Rows, each with the tier of its hidden value
[-100, -295, -279, 2, 120, 57, -37, -93, -187, -218, 184, -154, -35, -121, 19, 124, 62, -93, 78, 233, 5, 24, 163, 144, 56, 78, 39, 162, 52, 294, -39, 197, 125, -86, 130, -234, 74, 102, -44, 66, 59, -160, -97, -279, 239, -1, 65, 256, 52, 26]
J
[-64, -177, -279, -32, -82, 18, 3, -175, -87, -328, 54, -203, 84, -16, 66, 21, -55, 102, -104, 23, 89, -69, 84, 148, 85, 189, 51, 325, 52, 262, -153, 193, 184, 77, 144, -219, 42, 78, 75, -18, 21, -164, -37, -109, 35, -13, 318, -14, -28, -113]
M
[237, 72, -71, 77, -68, -2, -57, 31, 92, 26, -209, -92, -12, 69, -41, -94, 158, -119, -101, 279, -88, 49, 3, 24, 168, 155, -111, -3, -47, -39, 67, 166, -110, 5, -263, 100, 180, 14, 282, -64, 80, 18, 59, 161, -61, -12, 100, -85, -7, -92]
B
[-244, -162, 108, 29, -46, 20, 208, 127, 338, -128, 32, 96, 104, -39, -107, 232, -218, -339, -91, -185, -2, -395, 96, 95, -121, 25, -444, 4, -354, -225, -155, 103, 22, -151, 97, 237, 176, 241, -198, 234, 3, -159, 9, -90, 262, -67, 61, 183, 118, -289]
M
[-10, -348, -159, 91, 257, 133, -14, -56, -67, -25, 146, -141, -152, 48, -71, 87, -139, -102, 57, 160, 120, 109, 182, 65, -102, -3, -165, 151, -211, 30, -2, -110, -19, -121, 59, -199, 250, -5, 25, 86, -134, -103, -7, -166, 212, -70, 62, 188, 6, 118]
J
[82, 39, 134, 5, 110, 5, -120, -11, -83, -19, 35, -9, -179, 78, 56, -151, -22, -73, 161, 30, -26, 134, 25, -87, 117, -59, -11, -144, 139, -22, 111, -117, 30, 22, -10, -101, 3, 58, 1, -29, -19, -69, -72, 17, -71, 141, 80, 105, -58, 202]
X
[72, 30, -206, -106, -96, 10, -14, 9, -53, -48, 11, 36, 245, -8, -92, 71, 62, 24, 30, 78, -16, -30, 3, -58, -5, -19, -113, 53, 17, 65, 16, 12, 21, -67, -144, -2, 19, -83, -41, -141, -23, -76, -17, -62, -32, 52, 3, -57, -160, 126]
R
[21, 95, 103, -25, 99, -14, -61, -54, -96, -11, 16, -26, -85, 45, 21, -120, -29, -24, 95, 119, 3, 126, 8, 0, 221, -12, 47, -106, 126, 35, 93, -45, 12, 108, 18, -121, -8, 29, 59, 10, 101, -33, -53, -73, -4, 52, 114, 21, -28, 154]
L
[116, 28, -83, -114, -72, 33, -13, 40, -14, -163, -66, -52, 170, 72, -79, 67, -4, 6, -49, -30, -22, 69, 113, 8, 2, 19, -39, 69, -25, -1, 54, -2, 70, 114, -74, 81, 94, -97, 113, -52, -48, -57, 21, -48, -3, 46, 17, -78, -161, 44]
L
[84, 113, 67, 23, 22, -11, -51, -47, -80, 18, -28, 0, -184, 18, 89, -161, -35, -62, 118, 103, 35, 117, -13, -47, 185, -8, 58, -189, 108, -28, 93, -72, 41, -48, 6, -97, -41, 72, -45, -42, 57, -26, -144, -45, -91, 96, 64, 147, -58, 97]
M
[147, 36, -167, -72, -63, 67, -39, 147, -48, -258, -103, 17, 218, 66, -109, 80, -50, 15, -54, -12, -55, 36, 157, 36, -19, 45, -70, 35, -30, 70, 30, 9, 97, 102, -81, 102, 97, -62, 145, -129, 0, -67, 74, -32, -2, 81, 23, -35, -198, -18]
M
[119, 57, -232, -66, -16, 72, -35, 112, -70, -134, -26, -26, 221, 52, -192, 166, 58, -12, -86, 77, 25, 36, 197, -6, 38, 67, -87, 37, 24, 46, 112, -44, 21, -20, -71, 38, -17, -72, -73, -2, 100, -115, -36, -132, 24, -14, 37, -16, -179, -39]
L
[1, 115, 182, 8, 53, -31, -8, -52, 84, 19, -16, -54, -203, 50, 86, -146, -47, 74, 45, 59, 38, 166, -39, 26, 126, -34, 69, -31, 42, -10, 101, -125, 33, 6, 57, -103, 58, -34, 55, 38, -79, 6, -130, 13, -17, 88, -44, -4, 68, 156]
M
[126, -58, -150, -133, -113, 22, -50, -74, -132, -115, -4, -9, 211, 30, 15, 17, 39, 6, 87, -20, -42, 47, 23, -67, -29, -40, -55, 80, 26, 62, -27, 62, 57, 76, -135, -7, 90, -76, 122, -200, -94, -52, 17, -56, -33, 92, 20, -20, -185, 194]
X
[-174, 48, -1, -38, -248, -76, 99, 66, 260, -208, -11, 164, 305, -100, -5, 102, 106, -223, -94, -92, -182, -451, -74, 31, 77, 125, -311, 28, 14, 63, -195, 395, 27, -87, -57, 187, -30, 278, -75, -2, 167, -196, 22, 91, 41, 74, 167, 0, 163, -270]
J
[40, 73, 90, 41, 78, 48, 18, -96, -76, 87, 28, 37, -150, 3, 81, -104, -76, -81, 101, 115, 98, 191, 18, -39, 170, 22, 63, -180, 29, -19, 73, -101, -23, -54, 41, -154, -19, 14, -16, 8, 57, -25, -118, -111, -9, 37, 35, 155, 12, 117]
M
[125, 38, -215, -52, -47, 39, -68, 90, -89, -88, -5, -10, 184, 4, -130, 86, 59, -8, 22, 116, -6, 14, 90, -65, 23, 36, -91, 9, 54, 44, 89, -41, 44, -83, -140, 3, -11, -67, -110, -82, 16, -93, -30, -58, -39, 54, 32, 0, -218, 66]
B
[57, -110, 235, 163, -218, 32, 45, -147, 170, 119, -20, -74, 101, -72, 129, 2, -24, -317, -61, -102, 10, -119, -20, -25, 63, 219, -242, -92, -308, -372, 46, 125, -78, -135, -177, 92, 135, 52, 50, 259, -158, -84, 164, 112, -79, -13, 74, 45, 45, -140]
J
[37, 71, 159, -37, 161, -1, -83, -3, -62, -30, 30, -13, -124, 103, -16, -136, -64, -48, 101, 52, -32, 134, 29, -22, 161, -62, -6, -123, 103, -5, 117, -112, 13, 135, 14, -90, 27, 21, 99, 12, 30, -61, 3, -10, -37, 91, 128, -10, -39, 196]
R
[148, 52, -184, -104, -25, 90, -42, 130, -40, -220, -44, 84, 234, 102, -142, 81, 27, 5, -88, -44, -71, 53, 171, -3, -26, 41, -88, 9, 34, 131, 50, -9, 41, 76, -66, 51, 33, -64, 161, -140, 34, -142, 93, -10, -45, 105, 46, -73, -129, -2]
X
[-230, -238, -258, -53, 143, 80, 125, -27, 123, -227, 198, 9, 34, 45, -139, 110, -208, 77, -148, -48, 109, -157, 103, 164, -137, 28, -186, 274, -140, 259, -163, -45, 99, -103, 259, -232, 109, 58, -5, 30, -70, -267, 40, -112, 128, -12, 228, -40, 119, -62]
V
[-10, 79, 175, -52, 145, -17, -69, -58, -46, -16, 47, -19, -59, 103, -10, -87, 5, -40, 39, 14, -40, 93, 47, 44, 194, -73, -21, -94, 88, 5, 136, -51, -31, 160, 56, -88, 12, 38, 143, 91, 92, -73, -4, -82, 17, 45, 71, -30, 67, 160]
J
[-28, 85, 165, -72, 34, -72, -7, -120, 69, 39, 42, -33, -215, 41, 106, -170, 31, 19, 77, 18, -15, 95, -92, 4, 115, -113, 57, -61, 90, 5, 92, -58, 38, -19, 64, -109, 17, 16, 42, 12, -85, -46, -146, -4, -71, 125, -32, 2, 102, 203]
V
[98, -64, -204, -168, -102, 18, -8, -125, -151, -75, 24, -46, 230, 19, -37, 58, 46, -12, 22, 3, 1, 25, 46, -8, 4, -42, -35, 68, -26, 37, 20, 63, 47, 61, -91, -25, 60, -91, 102, -110, -48, -78, 21, -162, -34, 23, 33, -45, -176, 147]
V
[84, 83, -142, -58, -127, 29, -29, 129, 21, -149, -34, 35, 278, -34, -105, 93, 49, 45, -38, 54, -66, -9, 54, -9, -1, 80, -75, 37, 11, 80, 68, 12, 76, -46, -142, 56, 25, -113, -4, -74, -47, -85, 58, 23, -39, 106, -41, -96, -154, 28]
B
[5, 91, 167, -4, 14, 33, 75, -156, -6, 40, -11, 18, -89, 17, 135, -66, -30, -84, 37, 40, 76, 203, 22, 0, 186, 42, 93, -94, 15, -14, 15, 19, -40, 65, 65, -83, 16, 9, 104, 32, 70, 2, -138, -118, 57, 7, 3, 107, 115, 70]
M
[132, -25, -196, -157, -74, 22, -9, -69, -132, -71, -21, -71, 163, 38, -71, 61, 51, -30, 1, 55, 10, 71, 84, -3, 29, -25, -8, 36, -15, 12, 61, 33, 46, 62, -88, 12, 67, -93, 78, -83, -8, -56, -18, -164, -15, 4, 21, -24, -195, 103]
B
[108, -5, -147, -104, -107, 20, -36, 17, -83, -117, -19, -3, 226, -17, -47, 28, 2, 20, 54, 56, -52, 33, 15, -28, -6, 12, -42, 40, -7, 60, 21, 30, 85, 34, -150, 14, 85, -113, 82, -146, -91, -48, 70, -26, -41, 97, 6, -67, -211, 145]
B
[-43, -127, -419, -48, 289, 58, 86, 204, 141, -169, -23, 16, -251, 127, -287, 32, -159, 110, -183, 266, 36, -28, 164, 316, -132, -121, -132, 109, -197, 291, 4, -131, 71, -161, 225, -101, 278, 47, 176, -89, 44, -115, -32, -166, 195, -20, -32, 45, 92, -98]
M
[-35, 51, 202, -58, 115, -60, -35, -107, 26, 97, 38, -36, -140, 89, 21, -126, -13, 3, 59, 26, -11, 68, -34, 70, 141, -152, -48, -85, -1, -63, 142, -102, -42, 79, 60, -93, 93, 14, 131, 97, -4, -17, -44, -90, 41, 34, -45, -28, 93, 216]
X
[62, -37, 166, 334, -228, 123, -35, -48, 140, -79, -9, -129, 222, -95, 168, 77, -46, -100, -60, -48, 122, 13, 57, -160, 95, 489, -166, 179, -84, -167, -61, 61, -28, -143, -207, -51, -2, -26, -159, 191, -156, -98, 55, 277, -64, 9, 240, 9, -22, -178]
M
[54, 107, 145, -52, 36, -48, -77, -46, 6, -27, -13, -25, -176, 73, 83, -166, 58, -1, 79, 25, -54, 122, -19, -14, 147, -64, 52, -95, 159, 28, 111, -41, 38, 56, 24, -72, 13, 41, 87, -25, -4, -45, -110, 22, -63, 140, 5, 24, 34, 159]
X
[24, 38, 66, 15, 87, 33, -20, -85, -98, 85, 113, 57, -185, -27, 68, -116, -23, -146, 140, 83, 48, 122, 4, -78, 141, -14, 41, -256, 85, -15, 122, -109, 17, -159, 50, -179, -96, 62, -128, 30, 23, -120, -108, -95, -98, 112, 53, 196, -2, 137]
V
[15, -101, 42, 209, -192, 58, 50, 113, 122, -37, -19, 8, 58, -245, 27, 82, -97, -345, -70, 51, -44, -194, 88, 146, 50, 269, -150, -296, -328, -230, 149, 113, 111, -342, -55, 108, 84, 115, -123, 313, -60, -137, 187, -27, -15, 71, -85, 255, -31, -333]
M
[20, 84, 180, -67, 66, -82, -62, -144, -4, 73, 22, -73, -210, 64, 101, -210, 42, 37, 104, 69, -33, 140, -97, 21, 163, -136, 71, -76, 90, -12, 141, -65, 12, 58, 18, -125, 54, -13, 141, 9, -72, -4, -93, -16, -74, 108, -32, -36, 64, 272]
V
[155, 33, -113, 18, -81, 63, -131, 93, -76, -135, -9, -15, 251, 7, -56, 81, 93, 22, 23, 39, -51, 58, 109, -84, 19, 104, -99, 53, 75, 52, 96, -18, 28, -30, -183, -1, 5, -93, -16, -63, -46, -93, 40, 47, -47, 106, 0, -32, -173, 84]
X
[78, 100, 129, 10, 80, 5, -77, 48, -34, -81, -35, -6, -164, 87, 30, -129, -79, -67, 112, 27, -5, 113, 42, -73, 136, -17, -5, -127, 124, -38, 71, -105, 56, 55, 1, -29, -2, 72, -23, -39, 28, -46, -102, 27, -59, 114, 125, 95, -87, 103]
M
[-105, 77, -187, 3, 56, 34, 186, 334, 440, -101, -57, 258, -32, 18, -269, 107, -21, -111, -245, 125, -97, -245, 56, 162, -118, 18, -314, -63, -189, 144, -37, 23, -20, -338, 68, 148, 128, 131, -12, -24, 90, -187, 5, 76, 99, 64, -74, 14, 237, -302]
R
[-152, -148, -295, 32, 268, 100, 57, 167, 140, -118, 104, 184, 57, 101, -224, 122, -125, 76, 12, 197, 34, -110, 62, 14, -164, -62, -381, 277, -53, 336, -253, -66, -96, -146, 37, -147, 201, 76, -9, -238, 58, -125, -50, 1, 294, -23, 130, 23, 135, 89]
X
[-25, -18, 11, -154, -76, -50, 157, 26, 343, -172, -151, 4, -5, 208, -130, 49, 13, -281, -275, -196, -98, -303, 82, 115, -8, -32, -328, 63, -179, -144, -123, 238, -39, 117, 51, 313, 179, 254, 215, 48, 127, -162, -4, 29, 38, -65, 232, -68, 156, -332]
V
[-59, -286, -85, -142, 60, 48, 177, -281, 86, -45, 58, -123, -102, 176, -21, -40, -254, -78, -141, -156, 163, -39, 46, 122, -94, -49, -143, 197, -307, -69, -161, -12, 16, 125, 173, -113, 269, 29, 282, 22, -152, -137, 75, -130, 31, -110, 302, -77, 38, -3]
R
[163, -62, -220, -96, -51, 70, -76, 64, -189, -255, -55, -40, 218, 47, -67, 78, -57, -6, 65, 20, -28, 71, 148, -28, -25, 14, -44, 80, 14, 77, -17, 29, 118, 133, -113, 43, 103, -63, 96, -189, -27, -50, 35, -95, 19, 68, 79, 32, -296, 97]
M
[99, 25, -159, -99, -130, -27, -38, 15, -27, -76, -57, -43, 188, 15, -52, 39, 41, 58, 57, 69, -19, -24, -18, -55, -16, -45, -105, 114, 8, 6, 2, 14, 54, -12, -171, 55, 89, -82, -24, -158, -80, -6, -63, -25, -13, 51, -18, -59, -205, 146]
L
[71, 80, 75, 16, 107, 47, -66, -2, -92, -10, 60, 76, -150, 31, 42, -116, -1, -121, 114, 59, -10, 148, 55, -80, 146, 6, 31, -230, 146, 40, 116, -89, 16, -59, 28, -130, -83, 68, -32, -22, 63, -120, -73, -27, -93, 142, 79, 153, -4, 115]
J
[44, 122, 134, -10, -19, 22, 2, -61, -25, -101, -27, 2, -89, 17, 134, -81, 18, -85, 68, 22, 11, 179, 41, -67, 190, 90, 119, -78, 168, 49, 4, 53, 46, 76, 32, -50, -56, 54, 18, -31, 76, -46, -164, -17, -18, 96, 92, 116, 29, 40]
M
[91, -5, -259, -124, -133, 2, -3, -36, -110, -60, -18, -20, 247, -23, -80, 84, 54, 0, 22, 99, 11, -40, 25, -20, 23, -7, -76, 58, -9, 42, 8, 62, 45, -32, -131, 11, 38, -64, -31, -128, 18, -52, -35, -145, -3, 5, 21, -17, -208, 81]
L
[188, -81, -294, -10, 75, 49, -19, -73, 10, -121, -133, -198, -170, 207, -77, -119, -53, 116, -197, 171, 97, 126, 104, 146, 41, 74, -7, 213, -85, 125, -4, -22, 13, 77, 20, -125, 226, -27, 356, -122, -11, -52, 9, 16, -58, -54, 235, -122, -44, -66]
M
[-63, 31, -73, 69, 42, 31, 122, 110, 335, 49, -66, 190, 116, 132, -166, -18, -181, 51, -94, 86, 46, -199, -118, -36, -92, 8, -452, 177, -211, 26, -227, -74, -166, -117, -132, 18, 225, 31, 94, -202, -28, -42, 72, 223, 61, -40, 196, -193, 93, -2]
L
[-85, 91, 244, -88, 95, -48, 47, -95, 124, 27, 29, -27, -133, 82, 33, -89, -16, 0, 5, -5, -7, 109, -29, 63, 132, -95, 12, -18, 15, -18, 77, -51, -19, 116, 98, -53, 79, -11, 137, 101, -20, -27, -85, -52, 61, 37, -23, -67, 162, 160]
R
[147, -30, -241, -162, -47, 45, -56, 14, -139, -180, -24, 0, 236, 91, -96, 101, 90, -33, 26, 2, -56, 33, 127, -60, -28, -53, -98, 96, 64, 95, -12, 73, 29, 98, -120, 58, 57, -41, 92, -198, 28, -89, -29, -107, 11, 47, 52, -6, -186, 113]
J
[-17, 152, 246, -71, -30, -56, 33, -110, 107, -32, -49, -33, -98, 54, 132, -135, 22, 20, 27, -5, -23, 148, -68, 2, 174, -7, 93, 7, 100, 12, 14, 40, 17, 154, 27, -23, 48, -11, 159, -3, -19, 13, -122, 36, -2, 83, 14, -65, 114, 131]
L
[92, 85, -164, -11, -88, 18, -44, 80, -14, -83, -62, -25, 224, 20, -105, 114, 52, 55, -37, 84, 22, -20, 85, -10, 41, 37, -128, 79, -2, 7, 70, -27, 6, -60, -123, 47, 20, -63, -79, -39, 39, -38, -71, -68, 26, -1, -33, -27, -143, 12]
M
[-58, -193, 64, 232, -7, 99, 69, 178, 147, 6, 43, 51, -16, -177, -44, 165, -188, -381, 49, 75, 13, -173, 129, 53, -70, 141, -310, -208, -367, -257, 52, -9, 31, -371, -44, 111, 166, 138, -260, 268, -82, -103, 69, -71, 175, 8, -96, 363, -13, -203]
M
[-33, 107, 299, -73, 6, -43, 35, -128, 122, 11, 1, -9, -121, 58, 137, -100, 65, -56, 23, -66, -50, 143, -31, 20, 139, -60, 53, -53, 51, -35, 70, 36, -21, 112, 60, -8, 54, 8, 173, 77, -39, -22, -112, -12, 25, 90, -83, -6, 198, 141]
J
